Two labels a row
[.03, .15, .02, -.26, .19, .16, -.17, -.27, .12, .50, .30, -.09, -.31, -.57, .04, -.41, .22, .13, .16, .03, -.02, .49, -.22, -.11, .06, .25, .03, -.13, .85, .11, -.32, -.07, -.45, -.12, .05, .25, -.23, -.38, -.12, .59, -.10, -.28, -.16, .18, -.40, .10, -.03, .08, .63, .29, -.04, -.01, .33, -.58, .69, .14, -.18, -.08, .03, .16, .23, -.14, .34, .21, -.36, .41, .17, -.04, -.47, -.12, -.02, .08, .13, -.16, -.35, .12, -.35, -.41, .16, -.10, .37, -.24, -.21, -.30, -.09, .30, .40, -.37, -.11, -.05, .38, .22, .10, .12, -.06, -.11, -.30, -.15, .09, .06, -.29, .55, .08, .38, -.12, .08, -.07, -.53, -.16, -.58, .45, .09, .03, .09, -.03, .73, -.21, -.24, -.44, -.33, .26, .09, .24, -.08, -.02, .26, -.13, -.18, -.30, -.41, .12, .22, .22, -.10, -.28, -.19, .43]
X J946
[.13, .07, -.01, -.18, -.04, .07, .03, .01, -.02, .46, -.27, .10, -.17, -.35, -.03, -.26, .24, -.01, .06, .22, -.01, .51, .17, -.23, -.03, .24, .10, -.24, .55, -.03, -.15, -.18, -.38, .06, .02, .35, .00, -.07, -.02, .17, .06, -.55, .13, .09, -.13, -.22, .04, -.16, .36, .51, .09, -.10, .19, -.63, .39, .16, -.02, .32, .00, .18, .18, .10, .27, .32, -.53, .23, .19, -.04, -.46, -.10, -.19, .23, .03, .02, -.07, .06, -.05, -.20, .21, -.20, -.06, -.23, -.20, -.09, -.01, .17, .24, -.49, .02, .11, .13, -.08, -.12, -.09, -.10, -.05, -.27, -.20, .18, -.01, -.13, -.08, .08, .21, .01, .17, .06, -.22, .11, -.36, .37, .13, -.25, .12, -.09, .38, -.20, .01, -.21, -.22, -.06, -.10, .04, -.01, .11, .23, .06, -.22, .07, -.11, .04, -.14, -.21, .05, -.20, .03, .18]
X J946
[-.15, -.18, -.34, -.28, .25, -.01, .16, -.63, .22, .06, .02, .10, -.69, .01, .13, -.22, .44, .04, -.04, -.08, .11, .48, -.07, -.23, -.26, -.12, -.04, -.15, .74, .48, -.43, -.20, -.22, -.34, .08, .10, -.02, -.40, -.06, .23, -.19, -.38, -.07, -.16, -.34, .36, -.11, -.16, .63, .48, -.08, .25, .11, -.22, .87, .01, -.22, .31, .14, .03, .02, -.43, .04, .86, -.37, .35, -.08, -.36, -.36, -.15, .01, -.13, .10, .05, -.17, .04, -.27, -.17, -.08, .02, -.13, -.27, -.15, -.20, .07, .31, -.18, -.47, -.28, .32, .68, .24, .64, .07, -.55, -.10, .15, .30, .00, -.11, -.16, .51, .17, .17, -.02, -.15, .09, -.51, -.05, -.50, .35, .19, -.05, .20, -.27, -.37, .29, -.05, -.75, -.17, -.03, -.08, .21, -.14, -.25, .58, -.24, -.07, -.56, -.22, -.02, .86, .31, .03, .11, -.15, .02]
V J946
[.26, .24, -.12, -.13, .14, -.07, -.07, -.12, .27, .38, -.09, -.12, -.23, -.38, .04, -.27, .16, -.10, .00, .24, .02, .62, .01, .12, -.04, .16, .08, -.06, .34, .02, -.25, -.12, -.25, .16, .23, .10, -.11, -.10, -.07, .24, -.01, -.56, -.06, -.01, -.12, -.02, .00, -.42, .36, .33, -.33, -.08, .29, -.49, .80, .26, -.17, .25, .03, .25, -.06, -.09, .23, .45, -.24, .38, .07, -.24, -.53, -.34, .04, .01, .18, -.09, -.13, .19, -.20, -.08, .23, -.09, .12, -.13, -.18, -.09, .03, .25, .36, -.54, -.27, .05, .33, .08, -.05, .01, .10, -.07, -.11, -.33, .11, .17, -.18, .29, .06, .20, -.23, -.01, .06, -.28, .15, -.05, .70, .03, -.15, .18, .18, .27, -.01, -.08, -.38, -.29, .11, -.03, .03, .08, -.24, .25, -.19, .00, -.18, -.22, .08, .21, .15, .05, -.06, -.02, .26]
X J946
[-.08, .04, -.08, -.46, .15, -.07, -.13, -.26, .24, .03, .26, -.16, -.43, .08, .14, -.46, .20, .05, .12, -.11, .20, .40, -.17, -.01, -.09, .15, -.12, .04, .48, .14, -.40, -.15, -.39, -.41, -.20, .06, .01, -.26, .09, .13, .03, -.47, -.19, .10, -.35, .11, -.19, -.10, .35, .23, -.04, .25, -.32, -.35, .44, .05, -.01, .11, -.03, .05, .24, -.06, .11, .38, -.30, .28, .05, -.16, -.16, .05, -.04, .18, -.04, -.19, .01, .04, -.31, -.25, .00, .18, .18, -.15, -.09, -.18, .12, .41, .06, -.11, .01, .14, .46, .11, .45, .10, -.43, -.22, -.03, .23, -.02, -.11, -.16, .53, .26, .26, .10, -.05, .00, -.03, -.04, -.48, .11, .06, .12, -.05, -.14, .20, .31, -.04, -.24, -.19, .18, -.03, .13, -.06, -.15, .38, -.20, -.22, -.37, -.16, .08, .23, .01, .22, -.04, -.15, .16]
V J946
[.01, -.14, -.19, -.21, .19, .08, .09, -.58, .21, .11, .22, -.24, -.33, -.25, .17, -.13, .21, -.01, .08, .12, -.04, .58, -.31, -.08, -.06, -.01, -.07, -.02, .60, .55, -.28, -.11, -.19, -.25, -.14, .03, -.01, -.23, -.42, .39, -.06, -.20, -.22, -.07, -.17, .10, -.17, -.22, .79, .38, -.17, .41, -.04, -.25, .84, .03, -.23, .05, .23, .07, -.05, -.39, .08, .61, -.61, .52, .02, -.38, -.29, -.14, .01, -.17, .00, -.23, -.36, .23, -.23, -.27, .07, .10, .29, -.17, -.34, -.03, -.13, .08, -.02, -.60, -.46, .03, .55, .19, .53, -.02, -.30, -.09, .02, -.09, .18, .08, .07, .41, .21, .18, -.29, -.15, .03, -.30, -.11, -.45, .35, .13, -.06, .20, .05, .14, .37, -.27, -.31, -.07, .04, -.10, .23, -.01, -.16, .28, -.36, -.03, -.60, -.25, .01, .56, .31, .40, .09, -.07, .28]
X J946
[.17, .04, -.08, -.09, .05, -.09, .02, -.11, .11, .35, -.07, -.02, .01, -.50, .11, -.13, .02, -.10, .10, .38, -.08, .58, .12, -.11, .05, .13, .18, -.02, .10, -.05, .02, -.35, .12, .10, .21, .09, -.11, .02, -.15, .39, -.27, -.11, -.03, .18, .12, .20, .11, .05, .58, .04, -.03, -.21, .06, -.12, .54, .01, -.22, .33, -.32, .07, .13, -.28, .32, .21, -.50, .50, .19, -.05, -.40, -.07, .06, -.17, -.25, -.32, -.24, .31, -.13, -.11, .42, -.16, .10, -.24, -.16, -.01, -.42, -.19, .00, -.57, -.03, .04, .11, .27, -.08, .08, .30, .11, -.34, -.58, -.02, .16, -.09, .10, -.08, -.03, -.02, -.01, -.01, -.52, .17, -.22, .20, .10, -.07, .12, -.15, .31, .00, -.36, -.21, -.05, -.12, .02, .05, .15, .06, .34, -.02, .30, -.07, -.09, -.02, -.07, .24, -.25, -.26, .11, .23]
X J481
[.04, .15, -.20, -.15, .11, .07, -.07, -.29, .02, .18, -.22, -.07, -.22, -.09, .04, -.29, .19, .06, .02, .05, -.06, .50, -.14, -.15, -.11, .08, -.12, -.10, .34, .15, -.21, -.07, -.32, -.06, .01, -.01, -.05, -.07, -.08, .15, -.08, -.36, -.03, -.13, -.32, .02, -.02, -.06, .31, .27, .01, -.20, .28, -.38, .40, .11, -.09, .17, -.04, -.15, .37, .02, .05, .19, -.18, .27, .08, -.20, -.51, -.11, .06, .11, .08, -.07, -.07, .05, -.25, -.32, .09, -.03, .16, -.08, -.23, -.10, -.11, .39, .39, -.24, -.17, .02, .36, .03, .24, -.02, -.11, -.31, -.18, -.48, .03, .00, -.13, .31, .11, .34, -.16, -.09, .00, -.13, .01, -.34, .35, .27, -.10, -.16, -.11, .26, -.04, -.05, -.31, -.12, .10, -.07, .12, -.01, -.06, .35, -.07, -.05, -.09, -.17, .08, .15, .06, .19, -.31, .03, .19]
X J946
[.06, .07, -.13, -.14, .38, .09, -.07, -.20, .09, .24, .10, -.13, -.19, -.23, .11, -.17, .06, -.04, .06, .02, -.09, .60, -.32, -.07, .17, .03, .16, .15, .36, .27, -.29, -.10, -.42, -.07, .03, .13, -.09, .17, -.04, .18, -.13, -.47, .01, -.04, -.09, .05, .15, -.04, .11, .28, -.01, .04, .41, -.44, .45, .26, -.09, .23, .00, .21, .20, -.01, .10, .09, -.17, .32, .13, -.26, -.26, .02, -.03, .11, .43, -.13, -.18, .13, -.23, -.24, .13, -.08, .20, .00, -.12, -.10, .33, .44, .48, -.19, -.28, .01, .59, .21, .00, -.10, -.15, -.13, -.31, .05, .04, .02, -.24, .27, .22, .46, -.19, .05, -.13, -.26, .08, -.52, .64, .19, -.02, .15, -.20, .36, .15, -.25, -.39, -.37, .09, -.15, .10, -.09, -.02, .20, -.33, -.15, -.21, -.14, -.03, .23, .35, .03, -.01, -.12, .16]
X J946
[-.06, .25, .03, -.07, .18, .08, -.17, -.13, .17, -.02, .07, -.25, -.35, -.21, .09, -.30, .14, -.02, -.01, .10, .22, .62, -.25, -.07, -.12, .24, .03, -.09, .17, .01, -.22, -.44, -.05, -.04, .09, .08, -.11, .05, .01, .19, -.08, -.48, .10, -.03, -.08, .04, -.04, -.32, .40, .10, .08, .17, .44, -.48, .58, .18, -.11, .17, -.04, .12, -.10, -.27, .11, .14, -.26, .32, .17, -.32, -.27, .13, -.04, .10, .10, -.34, -.22, .07, -.31, -.27, .35, -.01, .34, -.24, -.16, -.29, -.14, .55, .27, .59, -.34, .22, .53, .21, .11, -.08, -.31, .10, -.22, -.06, .20, .11, -.19, .51, .19, .39, -.25, .00, -.07, -.15, .23, -.42, .24, .02, .14, .03, .07, .56, -.03, -.08, -.49, -.63, .16, .01, .10, -.11, -.06, .25, -.20, -.21, -.21, -.19, .31, .31, .10, .18, -.03, -.09, .11]
X J946
